Here is a tiny trained network, its code and every weight. The questions are about switching its units off for an input and a class, where a switched-off unit gives its printed mean instead of its output.

import numpy as np


def w(rows, s, z=0):
    codes = np.array(rows[::2]) - 128.0
    scale = np.full(codes.shape[1], s)
    scale[-1] = z or s
    return codes * scale


def norm(h):
    return h / np.sqrt((h * h).mean(-1, keepdims=True) + 1e-5)


def f(y):
    return np.maximum(y, 0)


def log_softmax(a):
    a = a - a.max(-1, keepdims=True)
    return a - np.log(np.exp(a).sum(-1, keepdims=True))


def net(x, mask):
    res = np.array(x, float).reshape(1, 6) / 4 @ E
    u = 0
    for l in range(4):
        y = f(norm(res) @ A[l][:, :-1].T + A[l][:, -1])
        res = res + np.where(mask[u : u + 5], y, B[l][:, -1]) @ B[l][:, :-1]
        u += 5
    return log_softmax(norm(res)[-1] @ U[:, :-1].T + U[:, -1])


A, B = {}, {}
E = w([
[165,78,112,234,157,83,25],'x0',
[171,75,175,158,199,199,201],'x1',
[127,128,131,126,131,132,122],'x2',
[254,190,43,83,178,118,135],'x3',
[128,128,126,129,129,127,129],'x4',
[137,121,129,133,117,113,145],'x5',
],0.0072)
A[0] = w([
[93,53,113,213,204,59,66,66],'0.n1',
[96,172,164,25,82,200,213,157],'0.n2',
[144,249,83,117,126,54,109,111],'0.n3',
[3,58,177,174,121,157,175,2],'0.n4',
[184,86,104,164,200,217,190,15],'0.n5',
],0.0051,0.0038)
B[0] = w([
[198,189,183,153,62,182,123,206],'0.n1',
[146,173,122,254,115,156,106,253],'0.n2',
[91,38,180,129,218,77,148,208],'0.n3',
[134,43,143,63,96,168,110,205],'0.n4',
[116,63,177,110,204,92,124,184],'0.n5',
],0.0073,0.0048)
A[1] = w([
[188,166,42,68,220,119,168,44],'1.n1',
[46,187,69,54,124,186,217,3],'1.n2',
[64,230,138,92,88,185,254,57],'1.n3',
[66,104,225,100,92,91,75,121],'1.n4',
[46,180,52,77,51,5,66,8],'1.n5',
],0.0061,0.0031)
B[1] = w([
[113,85,86,78,67,138,106,228],'1.n1',
[185,181,191,174,111,126,86,173],'1.n2',
[210,154,219,159,88,68,38,224],'1.n3',
[81,137,43,113,143,136,126,252],'1.n4',
[86,148,178,109,254,70,157,236],'1.n5',
],0.0096,0.0041)
A[2] = w([
[123,104,173,149,164,156,173,27],'2.n1',
[160,141,177,125,77,141,109,2],'2.n2',
[153,85,91,185,123,160,90,156],'2.n3',
[203,124,121,118,130,84,85,152],'2.n4',
[146,147,70,254,150,100,81,53],'2.n5',
],0.0084,0.0024)
B[2] = w([
[79,203,116,70,200,29,155,183],'2.n1',
[182,161,107,178,164,112,49,177],'2.n2',
[145,255,159,91,86,76,179,234],'2.n3',
[64,113,103,186,42,218,143,253],'2.n4',
[165,231,212,115,97,156,89,226],'2.n5',
],0.0059,0.0047)
A[3] = w([
[182,114,2,69,105,123,109,41],'3.n1',
[26,57,149,128,39,146,141,14],'3.n2',
[173,155,42,80,131,110,146,5],'3.n3',
[152,91,160,127,222,160,191,42],'3.n4',
[49,138,117,130,130,96,75,191],'3.n5',
],0.0099,0.0029)
B[3] = w([
[47,71,86,169,86,197,201,187],'3.n1',
[162,116,24,148,108,187,153,218],'3.n2',
[99,79,119,157,108,185,139,166],'3.n3',
[87,134,97,48,190,2,91,202],'3.n4',
[180,81,124,93,151,144,192,253],'3.n5',
],0.0099,0.0059)
U = w([
[188,180,186,184,78,135,63,232],'0',
[98,57,39,148,92,202,168,148],'1',
[90,112,131,70,247,36,135,2],'2',
],0.014,0.00092)

Each question gives the input, the list of numbers given to net, and the class t.
The units are the neurons (one row each of A and B). Each row of codes is followed by its name. A weight is (code - 128) times the scale printed after its matrix; where a second scale follows, it is the last column's (A, B and U).
mask holds one flag per neuron, layer by layer. A switched-off neuron (its flag False) gives its mean, the last column of its row in B, instead of its output. The means were averaged over made-up inputs and are rounded, as every weight is.
A unit's drop is (log p(t) with every unit on - log p(t) with that unit switched off) / (log p(t) with every unit on - log p(t) with every unit switched off).
The circuit of an input: a set's keep is (log p(t) with only the set's units on - log p(t) with every unit switched off) / (log p(t) with every unit on - log p(t) with every unit switched off). Starting from the 12 units with the biggest drops (on a tie, the unit counted first), units are removed one at a time, each time the one whose removal leaves the highest keep (on an exact tie, the one counted first), for as long as the keep stays at least 0.8.
circuit, biggest first: the units of the circuit, biggest drop first
top k neurons: the k neurons with the biggest drops, biggest first
top k neurons in layer l: the k neurons of layer l with the biggest drops, biggest first
drop of u: that unit's drop, to one decimal
input [-6,6,-2,4,-1,1], class 0: top 4 neurons => [1.n3; 0.n3; 1.n5; 1.n1]
input [-6,8,3,-2,3,2], class 2: circuit, biggest first => [3.n4]
input [3,0,-1,4,-5,-3], class 1: circuit, biggest first => [0.n2; 1.n1; 3.n1]
input [-5,6,1,4,-3,2], class 2: top 3 neurons => [0.n5; 3.n4; 0.n1]
input [4,-8,-8,8,7,-1], class 1: top 3 neurons => [3.n1; 1.n1; 2.n4]
input [-6,5,-5,6,-1,-5], class 0: circuit, biggest first => [1.n3; 1.n2]
input [1,-1,6,2,-5,-3], class 1: top 3 neurons => [0.n2; 1.n5; 0.n5]
input [-5,-7,-5,7,6,-3], class 1: top 2 neurons in layer 3 => [3.n1; 3.n3]
input [-7,4,8,7,0,-4], class 0: top 4 neurons => [1.n3; 1.n2; 1.n4; 0.n2]
input [3,-7,6,-6,1,-5], class 2: top 4 neurons => [1.n5; 2.n4; 1.n1; 0.n2]
input [-7,-6,8,-1,-4,4], class 0: top 2 neurons => [1.n3; 0.n2]
input [6,-2,8,7,-2,8], class 1: top 2 neurons => [0.n2; 1.n1]
input [-7,-7,-7,1,8,-1], class 0: top 4 neurons => [1.n3; 1.n2; 0.n2; 3.n4]
input [0,-8,8,-1,-1,-8], class 2: circuit, biggest first => [1.n5]
input [3,-5,1,6,4,2], class 1: top 2 neurons => [1.n1; 3.n1]
input [-7,6,7,-7,2,5], class 0: top 4 neurons in layer 1 => [1.n3; 1.n1; 1.n5; 1.n2]
input [-2,3,-4,-2,8,0], class 2: top 2 neurons in layer 2 => [2.n4; 2.n1]
input [-4,-1,-6,4,-8,8], class 0: top 2 neurons in layer 1 => [1.n3; 1.n4]
input [-3,-6,5,-3,8,-4], class 2: drop of 1.n5 => 1.5
input [-7,-7,-8,1,-6,2], class 0: circuit, biggest first => [1.n3]
